Below is a small trained network, with its code and all its weights. Each question gives an input and a class and asks what happens when units are switched off, that is, made to give their printed mean instead of their output.

import numpy as np


def w(rows, s, z=0):
    codes = np.array(rows[::2]) - 128.0
    scale = np.full(codes.shape[1], s)
    scale[-1] = z or s
    return codes * scale


def norm(h):
    return h / np.sqrt((h * h).mean(-1, keepdims=True) + 1e-5)


def f(y):
    return y / 2 * (1 + np.tanh(0.7978845608 * (y + 0.044715 * y**3)))


def log_softmax(a):
    a = a - a.max(-1, keepdims=True)
    return a - np.log(np.exp(a).sum(-1, keepdims=True))


def net(x, mask):
    res = np.array(x, float).reshape(1, 7) / 4 @ E
    u = 0
    for l in range(3):
        y = f(norm(res) @ A[l][:, :-1].T + A[l][:, -1])
        res = res + np.where(mask[u : u + 8], y, B[l][:, -1]) @ B[l][:, :-1]
        u += 8
    return log_softmax(norm(res)[-1] @ U[:, :-1].T + U[:, -1])


A, B = {}, {}
E = w([
[127,135,130,134,129,125,136,126],'x0',
[203,199,61,95,62,161,139,42],'x1',
[209,63,215,153,134,87,135,58],'x2',
[121,139,141,120,127,122,121,125],'x3',
[132,122,122,129,131,132,129,130],'x4',
[160,159,78,211,186,143,2,144],'x5',
[135,115,113,133,130,135,133,129],'x6',
],0.0066)
A[0] = w([
[2,84,120,134,137,128,105,197,126],'L0N1',
[176,104,153,136,139,100,91,150,5],'L0N2',
[79,96,141,190,223,105,98,159,60],'L0N3',
[110,134,115,60,125,136,188,74,105],'L0N4',
[134,182,93,172,122,126,92,196,51],'L0N5',
[121,183,74,108,147,95,145,140,159],'L0N6',
[103,57,178,115,136,87,172,204,146],'L0N7',
[148,89,94,118,133,171,150,152,195],'L0N8',
],0.0076,0.0025)
B[0] = w([
[197,166,116,133,194,117,211,175,255],'L0N1',
[173,204,209,182,117,255,162,92,131],'L0N2',
[145,81,135,114,8,135,92,210,217],'L0N3',
[164,95,121,89,122,153,133,231,199],'L0N4',
[79,83,128,54,200,129,100,133,182],'L0N5',
[72,113,112,134,75,117,107,123,167],'L0N6',
[43,157,118,157,174,114,162,30,253],'L0N7',
[74,201,202,105,119,85,122,120,152],'L0N8',
],0.0084,0.0054)
A[1] = w([
[161,99,162,191,158,161,63,218,22],'L1N1',
[151,141,114,117,186,132,81,45,76],'L1N2',
[231,110,220,145,119,90,192,78,25],'L1N3',
[253,49,167,99,128,135,123,36,75],'L1N4',
[124,172,156,159,27,212,131,118,139],'L1N5',
[229,110,168,254,109,80,54,125,78],'L1N6',
[138,30,243,193,162,120,112,81,60],'L1N7',
[132,189,77,161,160,150,47,17,6],'L1N8',
],0.0088,0.0015)
B[1] = w([
[165,131,138,109,88,89,46,161,202],'L1N1',
[31,196,137,63,138,114,137,93,159],'L1N2',
[209,92,85,120,123,44,57,97,254],'L1N3',
[169,129,164,91,152,38,178,187,244],'L1N4',
[58,65,137,114,126,149,106,199,163],'L1N5',
[121,177,200,178,84,247,209,198,225],'L1N6',
[28,74,87,140,80,219,111,103,234],'L1N7',
[98,161,119,147,217,128,154,82,197],'L1N8',
],0.011,0.0055)
A[2] = w([
[204,212,197,103,127,189,91,144,94],'L2N1',
[127,129,104,78,43,201,133,107,33],'L2N2',
[141,164,111,110,76,140,153,180,50],'L2N3',
[176,199,173,171,208,166,224,110,61],'L2N4',
[113,162,53,139,216,148,65,15,44],'L2N5',
[120,147,163,147,105,218,71,95,126],'L2N6',
[162,122,119,165,182,112,57,176,11],'L2N7',
[86,50,122,150,137,151,114,10,3],'L2N8',
],0.012,0.0027)
B[2] = w([
[57,97,76,109,178,91,140,85,182],'L2N1',
[127,222,69,104,119,123,116,66,182],'L2N2',
[134,129,148,163,122,120,115,48,206],'L2N3',
[18,144,134,114,127,80,199,216,255],'L2N4',
[250,81,97,143,192,204,142,138,224],'L2N5',
[196,111,145,121,80,165,207,172,171],'L2N6',
[121,193,146,134,139,110,43,129,175],'L2N7',
[57,62,179,165,173,116,32,8,221],'L2N8',
],0.017,0.0056)
U = w([
[47,136,143,112,164,91,218,187,248],'0',
[123,201,72,78,90,124,128,44,54],'1',
[73,37,167,150,145,125,91,40,144],'2',
[219,74,157,82,94,38,141,128,78],'3',
[119,171,136,134,141,94,7,189,73],'4',
[191,112,86,128,216,211,126,130,147],'5',
[138,91,166,170,45,227,122,176,94],'6',
],0.014,0.0016)

Each question gives the input, the list of numbers given to net, and the class t.
The units are the neurons (one row each of A and B). Each row of codes is followed by its name. A weight is (code - 128) times the scale printed after its matrix; where a second scale follows, it is the last column's (A, B and U).
mask holds one flag per neuron, layer by layer. A switched-off neuron (its flag False) gives its mean, the last column of its row in B, instead of its output. The means were averaged over made-up inputs and are rounded, as every weight is.
A unit's drop is (log p(t) with every unit on - log p(t) with that unit switched off) / (log p(t) with every unit on - log p(t) with every unit switched off).
The circuit of an input: a set's keep is (log p(t) with only the set's units on - log p(t) with every unit switched off) / (log p(t) with every unit on - log p(t) with every unit switched off). Starting from the 12 units with the biggest drops (on a tie, the unit counted first), units are removed one at a time, each time the one whose removal leaves the highest keep (on an exact tie, the one counted first), for as long as the keep stays at least 0.8.
units of the circuit, in order: the units of the circuit, biggest drop first
k most important neurons: the k neurons with the biggest drops, biggest first
k most important neurons of layer l: the k neurons of layer l with the biggest drops, biggest first
input [0,2,1,-5,-1,-3,-3], class 3: 2 most important neurons of layer 1	[L1N7 L1N6]
input [-4,8,0,7,-5,4,1], class 5: units of the circuit, in order	[L2N5]
input [0,0,-4,-6,-8,1,3], class 4: units of the circuit, in order	[L0N7 L2N5 L2N4]
input [1,-1,-8,-5,6,1,-3], class 4: units of the circuit, in order	[L0N7 L2N4 L2N5]
input [6,5,7,0,-6,1,-6], class 0: 2 most important neurons	[L1N6 L0N3]
input [8,-3,2,-3,3,-1,6], class 2: 2 most important neurons	[L0N7 L2N8]
input [-4,7,1,8,-7,-2,-2], class 3: units of the circuit, in order	[L1N4 L0N7]
input [6,-7,0,-7,-3,5,-3], class 4: 2 most important neurons of layer 2	[L2N7 L2N1]
input [2,-6,1,4,-1,-3,-5], class 2: 2 most important neurons	[L0N7 L1N6]
input [-4,1,7,-5,2,5,3], class 0: 2 most important neurons of layer 1	[L1N6 L1N4]
input [4,-5,1,2,7,-4,-6], class 2: 2 most important neurons	[L1N4 L1N6]
input [-3,1,-2,-2,1,-8,5], class 1: 3 most important neurons of layer 1	[L1N4 L1N8 L1N6]
input [6,-2,2,7,6,0,-7], class 2: 3 most important neurons	[L0N7 L2N8 L0N3]
input [-2,-1,7,-3,6,8,6], class 6: units of the circuit, in order	[L1N6]
input [6,1,5,4,3,0,5], class 3: 4 most important neurons	[L1N3 L0N7 L1N4 L1N7]
input [3,0,4,-8,4,-7,-4], class 2: 3 most important neurons	[L0N1 L0N7 L1N7]
input [-4,1,-8,7,6,1,8], class 5: 2 most important neurons of layer 1	[L1N6 L1N4]
input [-3,0,1,-8,2,8,-8], class 6: 2 most important neurons	[L1N6 L2N6]
input [6,0,-6,7,7,3,-8], class 4: 3 most important neurons	[L0N7 L1N8 L1N7]
input [-8,3,8,1,3,-2,-2], class 3: units of the circuit, in order	[L1N3]
